Here is a tiny trained network, its code and every weight. The questions are about switching its units off for an input and a class, where a switched-off unit gives its printed mean instead of its output.

import numpy as np


def w(rows, s, z=0):
    codes = np.array(rows[::2]) - 128.0
    scale = np.full(codes.shape[1], s)
    scale[-1] = z or s
    return codes * scale


def f(y):
    return np.maximum(y, 0)


def log_softmax(a):
    a = a - a.max(-1, keepdims=True)
    return a - np.log(np.exp(a).sum(-1, keepdims=True))


def net(x, mask):
    res = np.array(x, float).reshape(1, 3) / 4 @ E
    y = f(res @ A[0][:, :-1].T + A[0][:, -1])
    res = res + np.where(mask, y, B[0][:, -1]) @ B[0][:, :-1]
    return log_softmax(res[-1] @ U[:, :-1].T + U[:, -1])


A, B = {}, {}
E = w([
[175,201,45,80,151,188,231,164,121,105,8,126],'x0',
[3,80,157,5,43,110,136,186,80,148,29,216],'x1',
[138,152,39,47,52,103,86,49,8,145,174,45],'x2',
],0.011)
A[0] = w([
[115,92,116,133,146,116,108,134,189,105,117,200,67],'neuron 1',
[93,89,155,110,100,152,78,105,88,156,108,122,73],'neuron 2',
[129,136,108,109,175,167,191,233,138,121,84,167,150],'neuron 3',
[92,97,103,81,90,122,130,94,77,142,123,84,104],'neuron 4',
[189,152,128,189,206,154,140,136,168,87,124,78,200],'neuron 5',
[154,158,96,143,151,97,91,35,66,103,188,54,128],'neuron 6',
[32,92,177,111,100,84,113,228,116,128,98,167,232],'neuron 7',
[105,102,180,193,166,132,207,205,216,95,92,193,138],'neuron 8',
[110,66,141,121,75,89,41,82,108,161,207,77,188],'neuron 9',
[132,170,99,110,89,162,173,98,98,123,94,113,254],'neuron 10',
[71,79,248,114,148,70,90,174,169,134,129,188,144],'neuron 11',
[136,135,76,75,63,104,124,71,73,165,134,83,113],'neuron 12',
[89,65,110,89,63,78,155,160,125,183,93,186,152],'neuron 13',
[99,110,112,174,135,143,130,84,129,108,157,146,57],'neuron 14',
[58,148,111,76,99,107,167,115,95,107,90,158,91],'neuron 15',
[183,97,155,199,150,108,57,97,160,131,186,85,127],'neuron 16',
],0.011,0.0049)
B[0] = w([
[118,140,185,91,44,114,153,108,179,108,132,116,162],'neuron 1',
[172,103,166,156,118,85,128,188,100,156,77,164,176],'neuron 2',
[159,175,111,114,139,194,128,222,171,29,84,89,190],'neuron 3',
[54,164,89,132,85,92,66,220,151,46,121,129,201],'neuron 4',
[201,112,112,224,249,128,176,94,171,88,120,72,220],'neuron 5',
[67,248,37,184,107,39,139,112,132,137,194,130,241],'neuron 6',
[74,57,238,35,82,203,43,136,77,116,137,146,229],'neuron 7',
[152,161,255,76,91,185,136,94,170,116,111,57,228],'neuron 8',
[99,105,76,166,83,60,124,143,71,147,197,225,255],'neuron 9',
[126,184,41,113,113,122,88,139,146,122,49,19,192],'neuron 10',
[120,82,220,108,54,199,166,173,184,192,200,185,224],'neuron 11',
[51,174,42,125,59,51,107,141,144,104,108,131,230],'neuron 12',
[117,54,131,121,191,180,104,113,37,178,94,121,210],'neuron 13',
[113,135,127,95,155,123,103,84,85,144,109,129,149],'neuron 14',
[120,115,91,119,158,154,110,110,31,161,76,82,191],'neuron 15',
[103,117,103,97,214,131,127,13,121,195,192,121,230],'neuron 16',
],0.0081,0.023)
U = w([
[187,95,172,132,197,156,157,60,186,165,136,99,251],'0',
[134,122,235,70,96,213,132,144,178,140,129,122,125],'1',
[151,162,79,157,226,95,149,22,134,194,229,114,127],'2',
[101,62,159,104,71,113,100,165,75,182,198,255,77],'3',
[98,214,48,123,41,42,107,133,121,139,148,117,99],'4',
[110,100,79,63,159,170,88,164,46,136,16,103,119],'5',
[239,177,95,153,185,154,192,186,207,42,46,93,106],'6',
],0.0085,0.0025)

Each question gives the input, the list of numbers given to net, and the class t.
The units are the neurons (one row each of A and B). Each row of codes is followed by its name. A weight is (code - 128) times the scale printed after its matrix; where a second scale follows, it is the last column's (A, B and U).
mask holds one flag per neuron, in row order. A switched-off neuron (its flag False) gives its mean, the last column of its row in B, instead of its output. The means were averaged over made-up inputs and are rounded, as every weight is.
A unit's drop is (log p(t) with every unit on - log p(t) with that unit switched off) / (log p(t) with every unit on - log p(t) with every unit switched off).
The circuit of an input: a set's keep is (log p(t) with only the set's units on - log p(t) with every unit switched off) / (log p(t) with every unit on - log p(t) with every unit switched off). Starting from the 12 units with the biggest drops (on a tie, the unit counted first), units are removed one at a time, each time the one whose removal leaves the highest keep (on an exact tie, the one counted first), for as long as the keep stays at least 0.8.
circuit, biggest first: the units of the circuit, biggest drop first
top k neurons: the k neurons with the biggest drops, biggest first
drop of u: that unit's drop, to one decimal
input [6,1,1], class 6: circuit, biggest first => (neuron 7; neuron 9)
input [4,7,-3], class 1: circuit, biggest first => (neuron 8)
input [-2,-3,-8], class 1: top 4 neurons => (neuron 8; neuron 11; neuron 1; neuron 6)
input [0,-4,-6], class 0: circuit, biggest first => (neuron 5; neuron 8)
input [-4,-6,6], class 2: top 2 neurons => (neuron 16; neuron 10)
input [4,5,7], class 5: top 2 neurons => (neuron 15; neuron 13)
input [7,-7,4], class 2: top 2 neurons => (neuron 5; neuron 6)
input [-7,3,6], class 3: top 2 neurons => (neuron 9; neuron 10)
input [3,-4,0], class 6: top 2 neurons => (neuron 9; neuron 16)
input [-8,-3,-4], class 2: top 2 neurons => (neuron 16; neuron 7)
input [2,5,-1], class 5: top 2 neurons => (neuron 15; neuron 13)
input [8,2,-1], class 6: drop of neuron 3 => 0.6
input [0,-1,-1], class 0: drop of neuron 3 => 0.2
input [6,2,-2], class 6: circuit, biggest first => (neuron 3)
input [7,0,2], class 6: drop of neuron 7 => 0.2
